Here is a tiny trained network, its code and every weight. The questions are about switching its units off for an input and a class, where a switched-off unit gives its printed mean instead of its output.

import numpy as np


def w(rows, s, z=0):
    codes = np.array(rows[::2]) - 128.0
    scale = np.full(codes.shape[1], s)
    scale[-1] = z or s
    return codes * scale


def f(y):
    return np.maximum(y, 0)


def log_softmax(a):
    a = a - a.max(-1, keepdims=True)
    return a - np.log(np.exp(a).sum(-1, keepdims=True))


def net(x, mask):
    res = np.array(x, float).reshape(1, 5) / 4 @ E
    y = f(res @ A[0][:, :-1].T + A[0][:, -1])
    res = res + np.where(mask, y, B[0][:, -1]) @ B[0][:, :-1]
    return log_softmax(res[-1] @ U[:, :-1].T + U[:, -1])


A, B = {}, {}
E = w([
[43,33,42],'x0',
[128,227,55],'x1',
[2,176,204],'x2',
[169,155,101],'x3',
[169,162,63],'x4',
],0.0066)
A[0] = w([
[130,66,36,237],'neuron 0',
[147,130,130,7],'neuron 1',
[11,108,56,244],'neuron 2',
[207,101,36,120],'neuron 3',
[141,118,103,101],'neuron 4',
[159,106,152,5],'neuron 5',
[91,250,50,249],'neuron 6',
[109,133,176,96],'neuron 7',
[46,150,95,111],'neuron 8',
[207,95,108,65],'neuron 9',
[186,216,198,142],'neuron 10',
[160,112,56,241],'neuron 11',
[208,143,172,29],'neuron 12',
[148,55,118,101],'neuron 13',
[127,86,111,117],'neuron 14',
[174,115,100,235],'neuron 15',
[186,161,184,113],'neuron 16',
[149,77,177,77],'neuron 17',
],0.013,0.0029)
B[0] = w([
[183,199,82,236],'neuron 0',
[145,174,92,130],'neuron 1',
[151,224,146,254],'neuron 2',
[129,176,80,233],'neuron 3',
[105,187,29,149],'neuron 4',
[150,104,152,140],'neuron 5',
[220,164,162,249],'neuron 6',
[126,139,191,165],'neuron 7',
[186,108,163,192],'neuron 8',
[147,121,81,192],'neuron 9',
[165,145,69,233],'neuron 10',
[250,153,115,214],'neuron 11',
[84,64,134,179],'neuron 12',
[150,170,82,181],'neuron 13',
[201,108,12,162],'neuron 14',
[169,254,112,197],'neuron 15',
[81,164,79,193],'neuron 16',
[209,82,158,166],'neuron 17',
],0.0068,0.0086)
U = w([
[187,106,82,253],'0',
[56,228,198,231],'1',
[181,3,186,174],'2',
[144,181,165,44],'3',
[68,34,111,3],'4',
[151,29,116,3],'5',
],0.012,0.0032)

Each question gives the input, the list of numbers given to net, and the class t.
The units are the neurons (one row each of A and B). Each row of codes is followed by its name. A weight is (code - 128) times the scale printed after its matrix; where a second scale follows, it is the last column's (A, B and U).
mask holds one flag per neuron, in row order. A switched-off neuron (its flag False) gives its mean, the last column of its row in B, instead of its output. The means were averaged over made-up inputs and are rounded, as every weight is.
A unit's drop is (log p(t) with every unit on - log p(t) with that unit switched off) / (log p(t) with every unit on - log p(t) with every unit switched off).
The circuit of an input: a set's keep is (log p(t) with only the set's units on - log p(t) with every unit switched off) / (log p(t) with every unit on - log p(t) with every unit switched off). Starting from the 12 units with the biggest drops (on a tie, the unit counted first), units are removed one at a time, each time the one whose removal leaves the highest keep (on an exact tie, the one counted first), for as long as the keep stays at least 0.8.
units of the circuit, in order: the units of the circuit, biggest drop first
k most important neurons: the k neurons with the biggest drops, biggest first
drop of u: that unit's drop, to one decimal
input [-3,-1,-1,-8,7], class 1: units of the circuit, in order : [neuron 14; neuron 17; neuron 11]
input [6,-3,2,8,-2], class 1: units of the circuit, in order : [neuron 2]
input [-2,-6,7,-7,-7], class 2: units of the circuit, in order : [neuron 17; neuron 15]
input [7,4,2,-5,5], class 3: units of the circuit, in order : [neuron 2; neuron 6]
input [2,3,0,2,-1], class 1: units of the circuit, in order : [neuron 10; neuron 14]
input [6,6,0,-1,2], class 3: 2 most important neurons : [neuron 2; neuron 10]
input [8,-2,6,6,3], class 1: 2 most important neurons : [neuron 2; neuron 10]
input [-4,-6,0,-1,2], class 2: drop of neuron 17 : 0.1
input [-2,-6,3,-7,1], class 2: drop of neuron 0 : 0.1
input [1,3,-1,-7,-1], class 1: drop of neuron 11 : 0.2
